Below are the code and all the weights of a small trained network. Each question names an input and a class and asks about switching units off, where a switched-off unit gives its printed mean instead of its output.

import numpy as np


def w(rows, s, z=0):
    codes = np.array(rows[::2]) - 128.0
    scale = np.full(codes.shape[1], s)
    scale[-1] = z or s
    return codes * scale


def norm(h):
    return h / np.sqrt((h * h).mean(-1, keepdims=True) + 1e-5)


def f(y):
    return y / 2 * (1 + np.tanh(0.7978845608 * (y + 0.044715 * y**3)))


def log_softmax(a):
    a = a - a.max(-1, keepdims=True)
    return a - np.log(np.exp(a).sum(-1, keepdims=True))


def net(x, mask):
    res = np.array(x, float).reshape(1, 7) / 4 @ E
    u = 0
    for l in range(2):
        y = f(norm(res) @ A[l][:, :-1].T + A[l][:, -1])
        res = res + np.where(mask[u : u + 5], y, B[l][:, -1]) @ B[l][:, :-1]
        u += 5
    return log_softmax(norm(res)[-1] @ U[:, :-1].T + U[:, -1])


A, B = {}, {}
E = w([
[131,73,11,244,17,128,58,225,152,191],'x0',
[98,168,227,133,84,181,142,130,140,136],'x1',
[112,174,144,130,172,137,122,167,86,87],'x2',
[88,131,95,125,130,117,132,113,172,73],'x3',
[104,230,91,205,122,95,82,203,96,19],'x4',
[39,103,110,90,196,223,143,106,78,152],'x5',
[133,165,144,164,102,120,98,153,118,112],'x6',
],0.012)
A[0] = w([
[116,88,89,176,66,80,110,111,186,133,12],'0.n1',
[157,120,195,95,142,204,156,91,124,245,17],'0.n2',
[98,185,102,232,99,174,89,199,113,113,1],'0.n3',
[203,204,181,122,115,77,121,134,112,49,15],'0.n4',
[79,130,167,72,167,151,178,106,96,89,40],'0.n5',
],0.011,0.0071)
B[0] = w([
[210,196,114,124,104,166,163,89,186,143,208],'0.n1',
[30,2,222,70,56,73,131,111,96,166,253],'0.n2',
[117,138,158,150,77,178,53,175,2,126,254],'0.n3',
[175,100,185,158,247,48,237,152,126,95,240],'0.n4',
[91,179,69,113,97,187,50,66,163,117,237],'0.n5',
],0.012,0.0057)
A[1] = w([
[72,183,176,47,183,201,88,37,163,1,3],'1.n1',
[82,159,138,12,170,148,180,111,165,147,69],'1.n2',
[26,144,104,223,127,81,145,203,218,79,87],'1.n3',
[190,46,33,139,176,151,133,124,100,203,70],'1.n4',
[65,199,187,95,176,161,129,63,118,64,80],'1.n5',
],0.007,0.0073)
B[1] = w([
[118,254,26,80,167,130,12,104,194,76,253],'1.n1',
[132,117,102,122,50,141,76,154,86,78,192],'1.n2',
[152,62,219,118,113,174,152,167,107,132,138],'1.n3',
[58,188,124,138,217,138,163,197,156,124,160],'1.n4',
[161,159,74,79,105,99,121,31,118,39,244],'1.n5',
],0.0088,0.0039)
U = w([
[112,93,52,115,255,130,155,156,136,194,1],'0',
[72,31,221,52,78,126,134,76,121,196,229],'1',
[71,188,95,47,164,163,79,58,118,67,199],'2',
[134,146,122,192,70,166,53,218,51,121,233],'3',
[169,164,205,146,208,30,182,148,120,51,108],'4',
[212,135,82,160,62,119,141,125,230,176,16],'5',
],0.018,0.0034)

Each question gives the input, the list of numbers given to net, and the class t.
The units are the neurons (one row each of A and B). Each row of codes is followed by its name. A weight is (code - 128) times the scale printed after its matrix; where a second scale follows, it is the last column's (A, B and U).
mask holds one flag per neuron, layer by layer. A switched-off neuron (its flag False) gives its mean, the last column of its row in B, instead of its output. The means were averaged over made-up inputs and are rounded, as every weight is.
A unit's drop is (log p(t) with every unit on - log p(t) with that unit switched off) / (log p(t) with every unit on - log p(t) with every unit switched off).
The circuit of an input: a set's keep is (log p(t) with only the set's units on - log p(t) with every unit switched off) / (log p(t) with every unit on - log p(t) with every unit switched off). Starting from all 10 units, units are removed one at a time, each time the one whose removal leaves the highest keep (on an exact tie, the one counted first), for as long as the keep stays at least 0.8.
units of the circuit, in order: the units of the circuit, biggest drop first
top k neurons: the k neurons with the biggest drops, biggest first
top k neurons in layer l: the k neurons of layer l with the biggest drops, biggest first
drop when u is switched off: that unit's drop, to one decimal
input [6,1,5,-4,-3,-7,-2], class 5: top 2 neurons in layer 0	0.n1, 0.n2
input [-7,4,-4,5,-5,8,0], class 2: units of the circuit, in order	1.n1
input [-5,8,4,2,-5,1,4], class 2: top 4 neurons	0.n5, 1.n1, 1.n5, 0.n3
input [-3,6,-3,7,-3,7,-3], class 2: top 3 neurons	0.n5, 1.n1, 1.n5
input [5,-6,1,8,-1,3,0], class 0: units of the circuit, in order	1.n4, 0.n5
input [-6,-2,-1,7,-6,3,-8], class 2: top 2 neurons	0.n5, 1.n1
input [2,-4,5,7,-6,-1,0], class 0: top 2 neurons in layer 0	0.n2, 0.n5
input [6,-4,3,4,-6,2,1], class 0: top 2 neurons	1.n4, 0.n5
input [6,-2,-6,-4,-1,7,-4], class 0: top 2 neurons	1.n4, 0.n3
input [0,-5,4,0,3,1,-8], class 0: top 2 neurons in layer 0	0.n5, 0.n3
input [-3,-8,-1,8,2,-2,1], class 4: drop when 0.n1 is switched off	0.0
input [1,-3,1,-6,0,0,-1], class 0: drop when 0.n3 is switched off	0.6
input [4,-5,-8,1,-3,5,-4], class 0: drop when 0.n2 is switched off	0.1
input [-5,-4,-7,3,3,0,4], class 4: top neuron	0.n4
input [-2,5,-7,-3,8,-7,6], class 4: drop when 0.n4 is switched off	2.1
